Below is a small trained network, with its code and all its weights. Each question gives an input and a class and asks what happens when units are switched off, that is, made to give their printed mean instead of their output.

import numpy as np


def w(rows, s, z=0):
    codes = np.array(rows[::2]) - 128.0
    scale = np.full(codes.shape[1], s)
    scale[-1] = z or s
    return codes * scale


def f(y):
    return np.maximum(y, 0)


def log_softmax(a):
    a = a - a.max(-1, keepdims=True)
    return a - np.log(np.exp(a).sum(-1, keepdims=True))


def net(x, mask):
    res = np.array(x, float).reshape(1, 2) / 4 @ E
    y = f(res @ A[0][:, :-1].T + A[0][:, -1])
    res = res + np.where(mask, y, B[0][:, -1]) @ B[0][:, :-1]
    return log_softmax(res[-1] @ U[:, :-1].T + U[:, -1])


A, B = {}, {}
E = w([
[126,255,67],'x0',
[72,78,6],'x1',
],0.013)
A[0] = w([
[104,51,94,108],'neuron 0',
[111,97,88,96],'neuron 1',
[144,180,100,97],'neuron 2',
[191,118,161,127],'neuron 3',
[132,204,167,113],'neuron 4',
[109,207,110,103],'neuron 5',
[155,104,113,233],'neuron 6',
[158,100,200,117],'neuron 7',
[122,3,175,138],'neuron 8',
[190,116,106,113],'neuron 9',
[133,148,129,250],'neuron 10',
[172,95,210,117],'neuron 11',
[117,227,70,138],'neuron 12',
[79,92,100,137],'neuron 13',
[199,113,114,242],'neuron 14',
[136,183,172,109],'neuron 15',
[94,99,34,123],'neuron 16',
[201,135,146,156],'neuron 17',
],0.017,0.015)
B[0] = w([
[97,125,172,185],'neuron 0',
[101,122,143,158],'neuron 1',
[144,143,251,170],'neuron 2',
[101,96,124,180],'neuron 3',
[92,112,156,195],'neuron 4',
[169,157,224,191],'neuron 5',
[152,94,94,209],'neuron 6',
[98,127,166,201],'neuron 7',
[180,173,212,251],'neuron 8',
[122,147,132,128],'neuron 9',
[144,81,70,226],'neuron 10',
[94,110,165,215],'neuron 11',
[136,117,179,236],'neuron 12',
[108,85,148,177],'neuron 13',
[178,50,72,220],'neuron 14',
[78,108,123,183],'neuron 15',
[96,88,153,209],'neuron 16',
[121,118,76,187],'neuron 17',
],0.019)
U = w([
[178,104,202,149],'0',
[2,47,160,73],'1',
[210,45,96,254],'2',
[172,167,145,75],'3',
[137,108,74,78],'4',
[101,144,82,86],'5',
[167,217,61,103],'6',
[105,178,77,94],'7',
],0.015,0.0098)

Each question gives the input, the list of numbers given to net, and the class t.
The units are the neurons (one row each of A and B). Each row of codes is followed by its name. A weight is (code - 128) times the scale printed after its matrix; where a second scale follows, it is the last column's (A, B and U).
mask holds one flag per neuron, in row order. A switched-off neuron (its flag False) gives its mean, the last column of its row in B, instead of its output. The means were averaged over made-up inputs and are rounded, as every weight is.
A unit's drop is (log p(t) with every unit on - log p(t) with that unit switched off) / (log p(t) with every unit on - log p(t) with every unit switched off).
The circuit of an input: a set's keep is (log p(t) with only the set's units on - log p(t) with every unit switched off) / (log p(t) with every unit on - log p(t) with every unit switched off). Starting from the 12 units with the biggest drops (on a tie, the unit counted first), units are removed one at a time, each time the one whose removal leaves the highest keep (on an exact tie, the one counted first), for as long as the keep stays at least 0.8.
units of the circuit, in order: the units of the circuit, biggest drop first
most important unit: the unit with the biggest drop
top k neurons: the k neurons with the biggest drops, biggest first
drop of u: that unit's drop, to one decimal
input [-4,-6], class 1: most important unit	neuron 11
input [-3,1], class 2: top 3 neurons	neuron 5; neuron 2; neuron 12
input [8,8], class 0: top 2 neurons	neuron 5; neuron 2
input [4,3], class 0: top 3 neurons	neuron 12; neuron 5; neuron 2
input [3,3], class 2: top 2 neurons	neuron 8; neuron 11
input [-6,-8], class 1: top 3 neurons	neuron 11; neuron 3; neuron 7
input [-5,5], class 0: top 2 neurons	neuron 8; neuron 15
input [-7,-8], class 1: top 4 neurons	neuron 11; neuron 3; neuron 7; neuron 5
input [5,5], class 0: top 2 neurons	neuron 5; neuron 15
input [1,-3], class 2: top 2 neurons	neuron 16; neuron 0
input [-4,4], class 0: top 2 neurons	neuron 8; neuron 15
input [6,5], class 0: drop of neuron 5	0.3
input [-7,4], class 0: drop of neuron 8	2.6
input [-5,-7], class 1: drop of neuron 11	0.4
input [-8,2], class 0: units of the circuit, in order	neuron 8
